Below is a small trained network, with its code and all its weights. Each question gives an input and a class and asks what happens when units are switched off, that is, made to give their printed mean instead of their output.

import numpy as np


def w(rows, s, z=0):
    codes = np.array(rows[::2]) - 128.0
    scale = np.full(codes.shape[1], s)
    scale[-1] = z or s
    return codes * scale


def f(y):
    return y / 2 * (1 + np.tanh(0.7978845608 * (y + 0.044715 * y**3)))


def log_softmax(a):
    a = a - a.max(-1, keepdims=True)
    return a - np.log(np.exp(a).sum(-1, keepdims=True))


def net(x, mask):
    res = np.array(x, float).reshape(1, 6) / 4 @ E
    y = f(res @ A[0][:, :-1].T + A[0][:, -1])
    res = res + np.where(mask, y, B[0][:, -1]) @ B[0][:, :-1]
    return log_softmax(res[-1] @ U[:, :-1].T + U[:, -1])


A, B = {}, {}
E = w([
[192,203,107,227],'x0',
[131,130,128,127],'x1',
[129,125,126,132],'x2',
[200,44,153,180],'x3',
[133,128,128,123],'x4',
[106,167,254,162],'x5',
],0.0085)
A[0] = w([
[146,98,43,117,52],'N1',
[104,137,204,159,31],'N2',
[10,200,100,140,45],'N3',
[103,127,168,162,162],'N4',
[152,154,199,102,38],'N5',
[93,95,133,114,59],'N6',
[110,103,138,92,60],'N7',
[108,158,98,163,89],'N8',
[123,109,171,59,76],'N9',
[146,160,120,226,139],'N10',
[103,89,165,75,99],'N11',
[185,15,134,206,75],'N12',
[131,141,164,134,113],'N13',
[110,118,145,162,254],'N14',
[164,120,141,128,239],'N15',
[106,133,193,151,53],'N16',
[173,201,80,195,13],'N17',
[66,138,97,139,43],'N18',
[48,34,133,61,75],'N19',
[117,147,190,132,133],'N20',
[132,146,199,125,35],'N21',
[171,151,176,94,117],'N22',
[162,91,155,140,59],'N23',
[92,101,127,115,39],'N24',
[157,129,83,89,63],'N25',
[150,52,151,164,42],'N26',
[167,109,48,105,56],'N27',
[112,124,130,102,30],'N28',
[142,119,69,115,54],'N29',
[180,73,174,159,109],'N30',
[91,131,199,166,29],'N31',
[109,98,152,75,93],'N32',
[87,170,97,113,49],'N33',
],0.012,0.0094)
B[0] = w([
[72,148,74,196,163],'N1',
[94,145,89,178,141],'N2',
[131,203,181,71,174],'N3',
[119,104,86,125,175],'N4',
[129,166,87,161,129],'N5',
[155,151,155,172,126],'N6',
[142,151,168,171,129],'N7',
[172,139,171,117,133],'N8',
[161,123,137,163,151],'N9',
[152,72,150,118,214],'N10',
[201,128,142,160,170],'N11',
[74,254,174,84,218],'N12',
[110,115,113,148,137],'N13',
[117,67,108,105,254],'N14',
[91,68,125,101,238],'N15',
[116,157,76,159,138],'N16',
[230,91,226,166,172],'N17',
[146,210,144,150,119],'N18',
[191,136,154,171,223],'N19',
[108,119,43,141,170],'N20',
[90,203,87,217,132],'N21',
[105,128,95,140,136],'N22',
[124,182,141,119,130],'N23',
[143,163,158,169,119],'N24',
[108,153,122,166,133],'N25',
[141,251,186,116,148],'N26',
[54,167,90,195,163],'N27',
[164,240,174,204,114],'N28',
[101,181,90,167,136],'N29',
[120,197,119,83,180],'N30',
[88,139,91,195,139],'N31',
[191,144,124,179,157],'N32',
[140,235,147,115,131],'N33',
],0.0088,0.0084)
U = w([
[89,108,132,124,243],'0',
[42,148,45,243,65],'1',
[235,118,200,214,45],'2',
[83,254,184,43,41],'3',
[97,83,110,98,185],'4',
[90,89,133,99,173],'5',
],0.0081,0.011)

Each question gives the input, the list of numbers given to net, and the class t.
The units are the neurons (one row each of A and B). Each row of codes is followed by its name. A weight is (code - 128) times the scale printed after its matrix; where a second scale follows, it is the last column's (A, B and U).
mask holds one flag per neuron, in row order. A switched-off neuron (its flag False) gives its mean, the last column of its row in B, instead of its output. The means were averaged over made-up inputs and are rounded, as every weight is.
A unit's drop is (log p(t) with every unit on - log p(t) with that unit switched off) / (log p(t) with every unit on - log p(t) with every unit switched off).
The circuit of an input: a set's keep is (log p(t) with only the set's units on - log p(t) with every unit switched off) / (log p(t) with every unit on - log p(t) with every unit switched off). Starting from the 12 units with the biggest drops (on a tie, the unit counted first), units are removed one at a time, each time the one whose removal leaves the highest keep (on an exact tie, the one counted first), for as long as the keep stays at least 0.8.
units of the circuit, in order: the units of the circuit, biggest drop first
unit that matters most: the unit with the biggest drop
top k neurons: the k neurons with the biggest drops, biggest first
drop when u is switched off: that unit's drop, to one decimal
input [6,7,5,7,1,1], class 3: units of the circuit, in order : N12
input [1,-2,3,7,1,-1], class 3: units of the circuit, in order : N12, N30
input [-5,-4,-5,8,-5,-2], class 3: units of the circuit, in order : N12, N26
input [-7,6,2,5,-5,-4], class 2: units of the circuit, in order : N19, N11
input [2,-2,-2,1,1,-7], class 1: units of the circuit, in order : N27, N1
input [-6,2,-2,2,-5,1], class 2: units of the circuit, in order : N19, N11, N32
input [6,0,-1,-6,4,-4], class 2: top 2 neurons : N17, N12
input [1,-3,3,-6,-6,-4], class 3: units of the circuit, in order : N3, N33
input [3,0,2,5,5,4], class 3: top 3 neurons : N12, N30, N26
input [5,5,3,-2,-6,6], class 1: units of the circuit, in order : N20, N2
input [6,-4,-4,5,-1,-8], class 1: top 3 neurons : N27, N1, N29
input [3,2,-6,-7,-6,-1], class 3: top 2 neurons : N3, N33
input [-7,1,-4,-2,-3,5], class 2: top 4 neurons : N19, N11, N32, N9
input [6,-8,6,1,6,5], class 4: unit that matters most : N19
input [4,1,-1,8,-8,0], class 3: drop when N12 is switched off : 0.5
input [-8,-3,6,0,6,3], class 2: drop when N19 is switched off : 0.2
input [3,3,1,8,6,-3], class 3: drop when N12 is switched off : 0.5
